Below is a small trained network, with its code and all its weights. Each question gives an input and a class and asks what happens when units are switched off, that is, made to give their printed mean instead of their output.

import numpy as np


def w(rows, s, z=0):
    codes = np.array(rows[::2]) - 128.0
    scale = np.full(codes.shape[1], s)
    scale[-1] = z or s
    return codes * scale


def f(y):
    return np.maximum(y, 0)


def log_softmax(a):
    a = a - a.max(-1, keepdims=True)
    return a - np.log(np.exp(a).sum(-1, keepdims=True))


def net(x, mask):
    res = np.array(x, float).reshape(1, 3) / 4 @ E
    y = f(res @ A[0][:, :-1].T + A[0][:, -1])
    res = res + np.where(mask, y, B[0][:, -1]) @ B[0][:, :-1]
    return log_softmax(res[-1] @ U[:, :-1].T + U[:, -1])


A, B = {}, {}
E = w([
[138,1,126,135,115,235,130,116,132,122],'x0',
[93,166,62,183,168,135,72,150,211,77],'x1',
[192,130,83,84,157,191,104,215,57,150],'x2',
],0.015)
A[0] = w([
[84,140,172,121,123,77,151,130,165,92,112],'neuron 1',
[139,74,215,93,107,113,179,36,117,143,214],'neuron 2',
[69,96,124,199,166,157,94,103,206,141,115],'neuron 3',
[150,155,172,53,150,85,139,176,78,249,254],'neuron 4',
[132,191,28,125,132,136,90,176,144,66,187],'neuron 5',
[75,166,172,139,113,48,156,105,142,113,156],'neuron 6',
],0.011,0.0043)
B[0] = w([
[105,76,125,120,155,152,174,147,130,131,190],'neuron 1',
[114,207,135,216,68,154,96,120,106,69,227],'neuron 2',
[133,74,142,122,253,82,182,79,163,87,197],'neuron 3',
[117,134,57,167,144,106,182,60,58,141,252],'neuron 4',
[104,116,163,54,174,112,58,124,163,200,225],'neuron 5',
[75,98,78,97,88,181,112,200,112,163,226],'neuron 6',
],0.014,0.019)
U = w([
[141,121,53,134,66,227,149,156,100,166,251],'0',
[133,135,66,145,165,14,179,71,140,145,131],'1',
[129,73,106,73,144,165,97,208,177,161,162],'2',
[146,249,168,85,135,59,63,131,159,217,10],'3',
[137,182,175,161,70,123,103,128,158,64,74],'4',
],0.011,0.0023)

Each question gives the input, the list of numbers given to net, and the class t.
The units are the neurons (one row each of A and B). Each row of codes is followed by its name. A weight is (code - 128) times the scale printed after its matrix; where a second scale follows, it is the last column's (A, B and U).
mask holds one flag per neuron, in row order. A switched-off neuron (its flag False) gives its mean, the last column of its row in B, instead of its output. The means were averaged over made-up inputs and are rounded, as every weight is.
A unit's drop is (log p(t) with every unit on - log p(t) with that unit switched off) / (log p(t) with every unit on - log p(t) with every unit switched off).
The circuit of an input: a set's keep is (log p(t) with only the set's units on - log p(t) with every unit switched off) / (log p(t) with every unit on - log p(t) with every unit switched off). Starting from all 6 units, units are removed one at a time, each time the one whose removal leaves the highest keep (on an exact tie, the one counted first), for as long as the keep stays at least 0.8.
circuit, biggest first: the units of the circuit, biggest drop first
unit that matters most: the unit with the biggest drop
top k neurons: the k neurons with the biggest drops, biggest first
drop of u: that unit's drop, to one decimal
input [-1,-4,8], class 1: unit that matters most => neuron 4
input [0,1,7], class 3: circuit, biggest first => (neuron 6; neuron 5)
input [8,6,-1], class 1: top 2 neurons => (neuron 3; neuron 6)
input [7,-1,0], class 4: circuit, biggest first => (neuron 6; neuron 4; neuron 2)
input [1,-5,-1], class 4: top 2 neurons => (neuron 2; neuron 6)
input [0,5,-8], class 2: top 3 neurons => (neuron 6; neuron 4; neuron 1)
input [4,-2,0], class 4: circuit, biggest first => (neuron 6; neuron 4; neuron 2)
input [-6,4,1], class 3: top 2 neurons => (neuron 5; neuron 3)
input [2,7,2], class 2: top 4 neurons => (neuron 4; neuron 5; neuron 2; neuron 3)
input [6,-3,0], class 4: circuit, biggest first => (neuron 6; neuron 2)
input [-3,-5,4], class 1: top 2 neurons => (neuron 4; neuron 6)
input [5,3,-1], class 1: top 2 neurons => (neuron 6; neuron 3)
input [0,-8,7], class 1: top 2 neurons => (neuron 4; neuron 6)
input [-5,3,5], class 3: circuit, biggest first => (neuron 5)
input [7,8,1], class 2: top 2 neurons => (neuron 4; neuron 5)
input [-1,8,3], class 3: top 3 neurons => (neuron 5; neuron 6; neuron 1)
input [-7,-3,-1], class 0: top 2 neurons => (neuron 6; neuron 3)
input [1,-3,-7], class 4: top 2 neurons => (neuron 2; neuron 4)
input [4,3,-1], class 1: top 3 neurons => (neuron 6; neuron 3; neuron 5)
input [-8,-4,-1], class 0: circuit, biggest first => (neuron 6)
input [5,8,1], class 2: top 2 neurons => (neuron 4; neuron 5)
input [-5,0,-3], class 0: drop of neuron 6 => 0.2
input [-7,1,1], class 3: drop of neuron 2 => -0.1
input [-4,4,-3], class 2: drop of neuron 6 => 0.0
input [7,8,3], class 2: drop of neuron 4 => 2.1
